What each symbol does to the objects:
at | θ τ π ρ
Mel | Mok Pez Lok Rom
Zeg | Tof Bap Rif Kab
Zat | Nen Tof Kab Fiz
Bom | Bup Rof Lir Vib
Nen | Vib Lir Zat Dav
Ges | Doz Rik Vig Pez
Gov | Dun Kas Fif Fom
Bup | Kul Sib Bom Tem
Gub | Nuf Piv Gak Pon
Lir | Bom Mib Tof Nen
Zur | Vig Kul Tem Pel
Rof | Sib Dav Mib Bom
Vog | Fiz Kab Dun Voz
Rik | Rom Lok Bam Ges
Tof | Lir Voz Zeg Zat
Kan | Tul Pib Doz Det
Bur | Pel Tem Lem Sov
Dav | Lem Nen Fiz Rof
Kul | Bam Sov Bup Zur
Vig | Ges Bam Zur Mim
Pon | Kas Gub Ves Fif
Pez | Kuz Ges Mim Mel
Zag | Kab Rif Kas Dun
Pib | Rup Mok Rom Kan
Mok | Mus Kuz Mel Pib
Viv | Lok Pel Sov Bam
Mus | Ves Det Mok Rup
Kas | Zag Nuf Pon Gov
Rif | Zeg Fom Nuf Zag
Ves | Pon Gak Mus Pok
Doz | Kan Rom Ges Kuz
Lem | Bur Vib Dav Sib
Fiz | Dav Zat Vog Mib
Rom | Pib Mel Rik Doz
Pok | Fif Ves Rup Piv
Pel | Mim Zur Bur Viv
Rup | Pok Mus Pib Tul
Bap | Voz Dun Fom Zeg
Sib | Sov Lem Rof Bup
Voz | Mib Vog Bap Tof
Piv | Sis Pok Tul Gub
Gak | Gub Tul Det Ves
Bam | Rik Viv Kul Vig
Tem | Zur Bup Vib Bur
Vib | Tem Bom Nen Lem
Dun | Vog Zag Gov Bap
Kuz | Det Doz Pez Mok
Lok | Mel Mim Viv Rik
Nuf | Rif Sis Gub Kas
Mib | Rof Fiz Voz Lir
Tul | Piv Rup Kan Gak
Kab | Zat Zeg Zag Vog
Mim | Pez Vig Pel Lok
Det | Gak Kan Kuz Mus
Sov | Viv Bur Sib Kul
Fif | Gov Pon Pok Sis
Sis | Fom Fif Piv Nuf
Fom | Bap Gov Sis Rif

The rows follow the links: the fewer symbols apart two objects are, the more alike their rows tend to be.

Rows of some objects; one shown again gets a slightly different row:
Viv [-43  40 -15 -54  -3 -33 -23  68   2  19 -21  53   0 -93   2 -62   2 -21  37   2  43   4  40 -83  57   2   0 -50  24   3  60  -4   3  58   4 -27   3 -70   1 107   0 -45 -97 -23  53   1  -1  34  32   1 -36 -50  39  -3]
Pon [ 15 -34  45  51 -33  21  19 -83   7 -17  50 -52 -10  84  33  53  15  19 -33  23 -40  16 -35  50 -51  28 -24  47 -23   4 -49 -31  22 -55  18  25  24  63  32 -96  16  38  86   5 -48  33  27 -33 -20  41  31  78 -20 -32]
Vog [ 61 -25 -37  40  48  40  13 -18 -10 -14 -29 -38  15  66 -57  42 -27  14 -25 -39 -27 -36 -27  94 -39 -45  39  37 -18  -3 -51  52 -36 -41 -35  20 -43  46 -51 -69 -27  32  65  39 -38 -52 -47 -21 -28 -72  26 -10 -55  53]
Fiz [ 53 -11 -59  12  68  26   3  20 -18  -7 -51 -16  18  27 -76  17 -37   8 -11 -55 -12 -46 -11  75 -16 -60  55  16  -4  -4 -28  69 -45 -18 -42   6 -56  20 -69 -31 -37  13  27  35 -14 -72 -64 -12 -20 -95  11 -48 -46  71]
Bap [ 57 -37 -15  48  31  38  17 -40  -9 -19  -6 -46   7  83 -36  54 -15  19 -32 -29 -40 -26 -34  96 -49 -30  26  39 -21  -2 -58  32 -27 -52 -22  26 -25  59 -35 -91 -13  35  84  34 -45 -36 -35 -29 -32 -49  33  16 -52  35]
Bom [ 23  19 -65 -24  63   5 -14  70 -17  10 -65  24  17 -43 -69 -28 -29 -11  19 -51  20 -41  19   8  27 -58  51 -22  10  -7  13  65 -45  27 -41 -12 -53 -30 -63  48 -31 -20 -45  19  24 -66 -62  15   5 -89 -16 -85 -17  67]
Pok [ -4 -29  57  41 -47  12  20 -80  12 -12  60 -41 -12  67  53  47  26  17 -26  39 -30  30 -28  24 -40  43 -39  35 -23   5 -37 -52  34 -44  32  21  41  52  48 -76  24  32  70  -5 -39  49  47 -25 -14  68  25  86  -3 -53]
Zat [ 55 -15 -55  23  61  33   6  12 -16  -6 -46 -23  17  40 -70  24 -33   8 -16 -51 -16 -45 -17  83 -21 -57  51  19  -8  -5 -36  69 -46 -23 -43  13 -55  30 -67 -43 -30  20  37  35 -22 -67 -61 -12 -22 -89  13 -41 -48  68]
Lok [-55  36  11 -47 -25 -38 -18  49   7  19   0  53  -7 -87  30 -55  16 -21  37  23  41  19  38 -97  48  24 -21 -46  25   0  63 -26  16  53  17 -26  23 -63  26  95  13 -41 -87 -32  47  30  23  32  33  37 -32 -24  50 -28]
Mib [  52   -5  -63    7   69   27    1   29  -17   -4  -58   -8   22   16  -78    8  -36    5   -6  -55   -7  -44   -8   67   -9  -64   57    6   -3   -4  -26   74  -49   -9  -44    5  -58   10  -74  -17  -37    8   16   37   -7  -70  -68   -7  -16 -100    6  -58  -42   74]
Bur [-18  40 -46 -49  30 -22 -20  81  -8  14 -48  52   9 -82 -34 -59 -15 -19  37 -24  39 -18  37 -54  52 -25  24 -42  22  -1  48  32 -21  55 -18 -26 -24 -61 -28  95 -17 -37 -85 -10  47 -30 -30  31  19 -42 -31 -79  20  34]
Zeg [ 59 -32 -23  45  40  38  15 -34 -11 -16 -13 -45  11  79 -43  50 -18  19 -32 -32 -40 -30 -33  97 -47 -34  30  42 -20  -2 -59  39 -26 -47 -27  24 -30  59 -41 -84 -21  35  80  36 -43 -40 -38 -31 -31 -56  28  10 -51  43]
Rup [-28 -13  67  17 -64  -7  12 -61  18  -8  64 -19 -17  31  74  19  33   9 -12  53 -14  41 -13 -24 -19  60 -52  18  -7   3  -8 -69  47 -20  41  10  53  26  68 -37  33  15  35 -19 -18  68  66 -13  -3  95  11  83  20 -70]
Kuz [-59  17  53 -20 -64 -32  -6  -9  14   7  45  21 -17 -37  72 -25  34 -11  15  54  16  43  17 -81  21  55 -50 -19  10   5  39 -66  40  23  41 -13  53 -26  66  41  32 -16 -38 -37  20  63  61  16  23  89 -16  41  50 -67]
Kan [-46   5  68   0 -68 -23   4 -39  19   0  61   5 -17  -3  77  -3  35  -4   2  56   1  45  -1 -55  -1  64 -58  -1   3   5  18 -72  50   4  47  -3  60  -3  71   6  34  -2  -2 -29   1  72  67   2  12  98  -2  68  37 -74]
Tem [-10  32 -50 -48  37 -20 -19  80  -9  19 -53  46  13 -80 -40 -52 -19 -20  32 -32  36 -22  34 -42  49 -35  28 -43  21  -3  45  39 -21  51 -23 -24 -33 -58 -36  89 -19 -36 -82  -5  46 -38 -35  30  21 -52 -30 -82  14  39]
Pib [-52   8  64 -10 -69 -26  -1 -31  17   3  55   9 -20 -17  77 -13  38  -1   7  59   8  45   7 -66   7  62 -56  -9   6   4  25 -73  46  10  47  -3  59 -13  73  16  33  -7 -15 -34   8  73  68   4  15  97  -4  59  44 -74]
Fom [  45  -38   11   54    9   34   22  -62   -3  -19   17  -55    3   92   -9   61   -3   21  -36   -7  -41   -7  -39   87  -55   -6    7   50  -23    1  -63    8   -5  -58   -5   29   -5   67  -10 -105   -3   40   96   24  -52  -10   -9  -36  -30  -11   35   47  -44   10]

Each walk starts at a row. The symbols on each line, taken left to right, move it on to the next object.
Each answer is a row, close to the row of the object it stands for.
new walk
[ 61 -23 -48  28  58  34   8   1 -16  -7 -38 -27  16  48 -67  31 -30  11 -20 -52 -21 -41 -20  86 -30 -55  48  25 -11  -4 -41  61 -42 -31 -38  17 -49  33 -63 -52 -29  22  49  35 -25 -63 -55 -18 -26 -84  18 -32 -54  61]
ρ π π
[  52  -39   -4   49   17   40   18  -57   -8  -14    4  -51    5   89  -22   60  -12   21  -36  -16  -42  -17  -37   92  -54  -19   15   47  -24   -1  -62   21  -14  -56  -15   25  -18   66  -19 -101  -11   40   88   29  -50  -20  -22  -34  -31  -28   33   30  -46   22]
τ ρ τ π
[  33  -37   23   55  -10   31   22  -76    1  -20   31  -54   -4   92   13   59    4   23  -37    9  -45    6  -42   73  -59   12   -8   51  -27    0  -57   -9    7  -58    9   28   10   69   11 -106    6   45   95   15  -52   15   10  -39  -29   17   38   63  -33  -11]
new walk
[ 37   6 -67 -16  65  14  -8  57 -18   3 -64  13  20 -22 -77 -12 -36  -5   8 -58  10 -45  10  34  16 -63  54 -12   4  -1   0  72 -48  15 -44  -6 -58 -15 -72  23 -38 -11 -22  26  12 -69 -66  10  -3 -99  -9 -79 -27  73]
ρ θ ρ
[ -4  32 -52 -43  43 -16 -17  82 -13  16 -55  45  14 -75 -49 -51 -22 -19  33 -37  37 -24  34 -34  45 -40  33 -41  20  -2  42  44 -30  46 -27 -24 -35 -54 -45  85 -24 -34 -77   3  44 -45 -42  27  16 -61 -28 -86   9  45]
τ ρ ρ π π
[  40    5  -66   -7   69   18   -5   48  -17    2  -64    6   22  -11  -76   -5  -33    0    3  -57    4  -46    4   46    6  -63   57   -6    1   -5   -8   71  -46    6  -44   -3  -59   -8  -71    9  -38   -6   -9   27    6  -69  -67    4   -6 -101   -5  -77  -37   75]
new walk
[ 29  11 -69 -21  62   6  -8  64 -17   9 -65  20  20 -35 -71 -20 -31  -7  11 -54  15 -45  15  23  21 -59  54 -17  11  -5   7  71 -47  18 -45  -8 -54 -22 -67  37 -35 -15 -33  19  18 -68 -64  14   0 -96 -14 -85 -22  69]
θ τ ρ
[  2  30 -55 -38  47 -11 -18  82 -10  11 -57  43  15 -69 -52 -44 -24 -17  27 -41  33 -30  29 -25  42 -45  39 -38  18  -2  35  49 -32  45 -30 -19 -41 -49 -49  78 -27 -30 -71   1  36 -52 -44  26  11 -64 -25 -85   3  53]
ρ π ρ
[ 17  22 -65 -32  58   1 -14  71 -16   9 -66  31  18 -52 -67 -34 -30 -12  23 -49  26 -36  23   0  32 -51  46 -31  13  -3  24  59 -41  29 -36 -16 -45 -40 -63  61 -30 -24 -55  14  30 -58 -53  18   7 -84 -21 -91  -9  61]
new walk
[-24  37 -37 -52  25 -26 -21  80  -4  17 -44  52   6 -91 -29 -58 -12 -22  33 -18  43 -15  41 -58  52 -22  19 -46  25  -6  53  25 -16  56 -15 -29 -21 -64 -25  98 -11 -40 -89  -8  50 -26 -23  35  24 -37 -33 -73  23  26]
τ θ θ
[-54  38   5 -50 -20 -36 -20  55   5  18  -7  53  -5 -92  20 -57  10 -21  33  19  42  15  36 -94  55  18 -19 -47  25  -1  61 -21  16  54  14 -24  16 -65  22  98   9 -41 -92 -27  48  21  21  32  30  30 -32 -31  47 -21]
τ θ π
[-48  40  -2 -54 -13 -37 -21  59   5  19 -10  53  -4 -92  16 -62   7 -21  39  12  43  13  41 -88  61  14 -13 -46  22   2  63 -13  13  55   9 -28  13 -64  17 101  10 -41 -94 -26  49  14  13  33  32  20 -37 -39  45 -17]
new walk
[  5 -30  51  46 -41  17  18 -81  12 -14  57 -45 -10  77  47  51  24  17 -31  33 -34  26 -34  33 -42  40 -31  42 -19   2 -44 -42  27 -47  27  21  34  56  44 -84  23  34  80   0 -43  45  40 -27 -17  57  30  86  -5 -43]
ρ ρ θ ρ θ
[ 57 -39  -9  51  24  39  21 -48  -5 -17  -3 -52  10  84 -26  55 -13  19 -33 -22 -43 -21 -36  94 -52 -26  21  45 -24  -1 -61  27 -19 -54 -18  28 -22  63 -28 -95 -14  39  87  31 -48 -28 -29 -28 -31 -37  33  24 -49  28]
ρ π ρ τ τ
[  39  -37   17   54    1   34   22  -70    1  -17   23  -57    1   93   -1   58    0   24  -39   -1  -45   -5  -42   86  -58   -1    0   51  -25   -1  -64    3    1  -59    0   28   -3   68   -3 -105   -1   41   96   21  -49   -4   -2  -37  -28   -4   35   52  -39    1]
new walk
[-55  11  59 -15 -64 -28  -5 -19  15   6  52  15 -18 -24  75 -19  33  -6  13  55  13  45  12 -74  13  62 -56 -15   7   4  33 -69  47  15  44  -7  54 -20  70  32  36 -13 -30 -36  13  69  63  10  17  96 -10  47  48 -71]
τ θ ρ
[-37  -8  66  14 -69 -14   6 -53  19  -3  66 -12 -20  20  74  14  34   4  -7  57  -9  43  -9 -35 -13  62 -55  10  -7   2   1 -73  47 -16  45   5  60  17  70 -24  36  12  23 -24 -13  68  67 -10   3  95   7  78  29 -73]
ρ τ τ
[-45  -5  68   7 -68 -19   5 -49  18  -5  63  -4 -20  10  79   5  36   4  -4  60  -2  47  -2 -46  -8  64 -53   5  -3   1   9 -74  51  -7  47   4  59   8  70 -12  37   2   7 -27  -3  72  67  -3   7  98   2  73  34 -75]
new walk
[-60  31  32 -42 -45 -36 -18  26   8  12  22  43 -12 -69  47 -47  19 -17  28  36  33  29  28 -96  43  39 -35 -41  21   1  55 -48  32  43  28 -22  37 -52  48  77  21 -36 -69 -35  41  51  42  25  30  65 -28   1  51 -47]
θ τ τ
[-62  24  40 -32 -56 -40 -11   7  11   9  35  35 -16 -56  62 -38  31 -15  22  46  26  40  23 -92  36  50 -44 -27  17   1  50 -56  38  33  32 -20  48 -39  57  62  31 -25 -59 -35  33  54  55  21  25  80 -20  23  50 -62]
π τ ρ ρ
[-58  33  25 -44 -36 -40 -16  34  10  12  12  45 -13 -79  39 -50  21 -19  29  30  35  29  34 -99  46  37 -32 -41  21   3  61 -40  27  48  26 -23  31 -56  42  84  21 -33 -79 -33  47  41  35  30  33  53 -28  -8  56 -40]
new walk
[-34  41 -28 -58   9 -30 -20  77  -4  20 -32  54   2 -92 -12 -60  -7 -26  37 -12  44  -5  42 -72  56 -10  12 -48  26   0  57  10  -6  58  -5 -29  -9 -71 -11 103  -4 -43 -92 -19  53 -12 -10  35  29 -15 -33 -64  36  13]
ρ ρ θ θ
[-61  29  37 -39 -49 -37 -15  20  12  12  29  37 -16 -67  56 -40  23 -16  27  42  29  37  28 -95  40  44 -41 -34  17   4  53 -53  38  42  30 -21  42 -45  49  70  24 -31 -69 -39  36  51  48  27  26  72 -25  12  53 -53]
ρ θ θ ρ
[-24 -20  66  26 -62  -6  13 -71  16  -9  64 -24 -18  43  68  25  33  11 -16  52 -21  41 -19 -11 -25  56 -54  26 -12   3 -16 -63  43 -29  41  12  52  33  62 -50  32  21  43 -15 -27  66  60 -17   0  92  15  83  14 -69]
